Below are the code and all the weights of a small trained network. Each question names an input and a target symbol and asks about switching units off, where a switched-off unit gives its printed mean instead of its output.

import numpy as np


def w(rows, s, z=0):
    codes = np.array(rows[::2]) - 128.0
    scale = np.full(codes.shape[1], s)
    scale[-1] = z or s
    return codes * scale


def norm(h):
    return h / np.sqrt((h * h).mean(-1, keepdims=True) + 1e-5)


def f(y):
    return np.maximum(y, 0)


def softmax(a):
    e = np.exp(a - a.max(-1, keepdims=True))
    return e / e.sum(-1, keepdims=True)


def log_softmax(a):
    a = a - a.max(-1, keepdims=True)
    return a - np.log(np.exp(a).sum(-1, keepdims=True))


def net(x, mask):
    ids = ['ΔΘΠΦΨαβγεζλμξστω'.index(c) for c in x.split()]
    T = len(ids)
    res = E[ids] + P[:T]
    u = 0
    for l in range(2):
        r = norm(res)
        for j in range(3):
            rows = slice(2 * j, 2 * j + 2)
            q, k, v = (r @ M[l][rows].T for M in (Q, K, V))
            z = softmax(np.where(np.tri(T) > 0, q @ k.T / 2**0.5, -1e9)) @ v
            o = O[l][rows]
            res = res + np.where(mask[u + j], z, o[:, -1]) @ o[:, :-1]
        u += 3
        y = f(norm(res) @ A[l][:, :-1].T + A[l][:, -1])
        res = res + np.where(mask[u : u + 12], y, B[l][:, -1]) @ B[l][:, :-1]
        u += 12
    return log_softmax(norm(res)[-1] @ U[:, :-1].T + U[:, -1])


Q, K, V, O, A, B = {}, {}, {}, {}, {}, {}
E = w([
[84,142,130,104],'Δ',
[85,117,107,107],'Θ',
[117,175,78,147],'Π',
[153,70,109,159],'Φ',
[110,39,101,201],'Ψ',
[105,74,160,132],'α',
[71,137,101,115],'β',
[147,201,154,58],'γ',
[93,145,158,175],'ε',
[174,87,181,80],'ζ',
[151,92,3,59],'λ',
[81,99,98,111],'μ',
[197,66,126,121],'ξ',
[136,195,138,44],'σ',
[82,112,105,95],'τ',
[182,161,80,72],'ω',
],0.0049)
P = w([
[3,118,53,70],'0',
[46,120,76,94],'1',
[70,123,95,104],'2',
[82,113,112,121],'3',
[111,119,137,128],'4',
[107,111,126,131],'5',
],0.0023)
Q[0] = w([
[29,90,118,170],'0.h0',
[16,49,235,74],'0.h0',
[105,151,106,198],'0.h1',
[255,210,185,132],'0.h1',
[90,95,166,220],'0.h2',
[69,22,100,55],'0.h2',
],0.015)
K[0] = w([
[152,99,139,218],'0.h0',
[142,81,253,150],'0.h0',
[121,106,126,172],'0.h1',
[99,175,38,45],'0.h1',
[98,97,179,178],'0.h2',
[198,52,73,121],'0.h2',
],0.017)
V[0] = w([
[88,205,133,117],'0.h0',
[77,87,254,97],'0.h0',
[150,150,83,23],'0.h1',
[159,82,120,124],'0.h1',
[57,174,172,169],'0.h2',
[119,216,80,43],'0.h2',
],0.0069)
O[0] = w([
[50,168,106,108,199],'0.h0',
[105,64,254,86,158],'0.h0',
[243,145,115,69,3],'0.h1',
[148,91,137,152,70],'0.h1',
[99,109,177,227,213],'0.h2',
[27,154,149,62,146],'0.h2',
],0.0043,0.0035)
A[0] = w([
[255,99,102,95,9],'0.n0',
[172,57,166,82,47],'0.n1',
[163,55,42,126,60],'0.n2',
[98,89,125,163,173],'0.n3',
[141,19,63,138,133],'0.n4',
[129,137,126,177,95],'0.n5',
[156,160,142,118,68],'0.n6',
[147,174,152,110,75],'0.n7',
[157,108,120,45,59],'0.n8',
[142,124,128,106,80],'0.n9',
[96,128,162,92,98],'0.n10',
[192,196,190,83,61],'0.n11',
],0.0087,0.0012)
B[0] = w([
[252,143,159,220,175],'0.n0',
[219,182,159,110,184],'0.n1',
[141,60,178,205,191],'0.n2',
[106,115,157,106,253],'0.n3',
[63,50,154,140,200],'0.n4',
[130,96,156,150,183],'0.n5',
[100,144,133,124,133],'0.n6',
[87,137,140,124,136],'0.n7',
[165,165,81,71,185],'0.n8',
[133,143,113,115,139],'0.n9',
[103,153,100,87,203],'0.n10',
[72,156,74,73,150],'0.n11',
],0.016,0.0035)
Q[1] = w([
[146,187,152,178],'1.h0',
[226,134,122,168],'1.h0',
[116,59,235,37],'1.h1',
[36,106,112,191],'1.h1',
[71,230,253,176],'1.h2',
[120,32,164,74],'1.h2',
],0.014)
K[1] = w([
[172,163,112,81],'1.h0',
[152,232,123,141],'1.h0',
[112,59,250,117],'1.h1',
[67,159,92,193],'1.h1',
[62,208,232,150],'1.h2',
[152,61,151,122],'1.h2',
],0.016)
V[1] = w([
[123,198,211,155],'1.h0',
[115,79,98,106],'1.h0',
[144,177,135,93],'1.h1',
[152,82,177,243],'1.h1',
[99,131,129,111],'1.h2',
[254,147,128,143],'1.h2',
],0.0062)
O[1] = w([
[98,80,188,145,145],'1.h0',
[148,181,102,135,142],'1.h0',
[144,97,161,130,107],'1.h1',
[65,169,52,15,145],'1.h1',
[155,116,113,135,155],'1.h2',
[3,137,168,100,1],'1.h2',
],0.0043,0.0056)
A[1] = w([
[211,2,104,137,85],'1.n0',
[173,103,153,152,137],'1.n1',
[148,123,105,79,154],'1.n2',
[128,128,128,128,125],'1.n3',
[126,158,97,159,50],'1.n4',
[115,40,112,158,142],'1.n5',
[149,138,229,219,124],'1.n6',
[132,127,130,131,117],'1.n7',
[152,139,91,128,92],'1.n8',
[99,137,141,72,53],'1.n9',
[188,159,130,137,129],'1.n10',
[153,130,221,78,3],'1.n11',
],0.0093,0.0038)
B[1] = w([
[128,7,19,87,198],'1.n0',
[86,141,104,115,165],'1.n1',
[170,158,136,165,169],'1.n2',
[128,126,129,129,128],'1.n3',
[77,120,105,179,149],'1.n4',
[140,207,156,132,228],'1.n5',
[122,229,210,147,253],'1.n6',
[129,132,127,131,129],'1.n7',
[95,104,133,129,151],'1.n8',
[88,80,148,122,150],'1.n9',
[92,141,98,175,158],'1.n10',
[185,35,150,34,159],'1.n11',
],0.017,0.005)
U = w([
[109,209,213,145,232],'Δ',
[155,156,94,140,77],'Θ',
[128,124,119,133,54],'Π',
[164,53,177,207,115],'Φ',
[77,37,171,171,78],'Ψ',
[175,62,187,49,208],'α',
[49,149,49,220,86],'β',
[130,123,123,126,60],'γ',
[9,90,141,68,88],'ε',
[235,169,114,88,127],'ζ',
[114,200,66,21,88],'λ',
[154,61,35,121,254],'μ',
[225,113,124,189,144],'ξ',
[128,126,120,128,39],'σ',
[195,198,59,137,68],'τ',
[129,134,118,113,67],'ω',
],0.011,0.0038)

Each question gives the input, a string of symbols that net reads in full, and the target symbol t.
The units are the heads (2 rows each of Q, K, V and O) and the neurons (one row each of A and B). Each row of codes is followed by its name. A weight is (code - 128) times the scale printed after its matrix; where a second scale follows, it is the last column's (O, A, B and U).
mask holds one flag per unit, layer by layer, with each layer's heads first. A switched-off unit (its flag False) gives its mean, the last column of its rows in O or B, instead of its output. The means were averaged over made-up inputs and are rounded, as every weight is.
A unit's drop is (log p(t) with every unit on - log p(t) with that unit switched off) / (log p(t) with every unit on - log p(t) with every unit switched off).
The circuit of an input: a set's keep is (log p(t) with only the set's units on - log p(t) with every unit switched off) / (log p(t) with every unit on - log p(t) with every unit switched off). Starting from the 12 units with the biggest drops (on a tie, the unit counted first), units are removed one at a time, each time the one whose removal leaves the highest keep (on an exact tie, the one counted first), for as long as the keep stays at least 0.8.
circuit, biggest first: the units of the circuit, biggest drop first
most important unit: the unit with the biggest drop
k most important neurons: the k neurons with the biggest drops, biggest first
k most important neurons of layer l: the k neurons of layer l with the biggest drops, biggest first
heads that matter: for each layer, one digit per head in row order, 1 if its drop is at least 0.15 and else 0, layers parted by /
input ξ ξ τ, target ξ: most important unit -> 0.n0
input α α ε ε ε ξ, target ξ: circuit, biggest first -> [0.h2; 0.n0]
input μ Θ μ Π Φ, target Φ: circuit, biggest first -> [0.h2; 0.n0; 0.n4]
input α λ μ, target λ: heads that matter -> 001 / 000
input λ ε Π, target β: heads that matter -> 100 / 000
input ε ε ε λ τ, target λ: 2 most important neurons of layer 0 -> [0.n2; 0.n4]
input μ λ β ω, target τ: 2 most important neurons -> [0.n8; 1.n6]
input ε Π ε α μ, target α: 2 most important neurons -> [1.n11; 0.n1]
input Π Π ξ α ξ, target ξ: heads that matter -> 011 / 000
input ε ζ μ, target ζ: heads that matter -> 111 / 000
input μ ε ξ α β, target α: circuit, biggest first -> [0.h0; 1.n11]
input Π Π τ α Ψ μ, target Ψ: heads that matter -> 011 / 000
input Π ε σ γ, target λ: heads that matter -> 010 / 000
input ε Π λ ε μ γ, target λ: most important unit -> 0.h2
input ε ε Φ Θ, target Φ: circuit, biggest first -> [0.h2; 0.h0; 0.n0; 0.n4]
input Π Θ ε λ β Ψ, target Ψ: heads that matter -> 010 / 000
input λ λ Π ε Π Δ, target ε: heads that matter -> 010 / 000
input μ Π λ Δ, target λ: heads that matter -> 000 / 000
input λ ε Ψ, target Ψ: 2 most important neurons of layer 0 -> [0.n4; 0.n2]
input λ Θ Π α Θ, target α: most important unit -> 0.h0
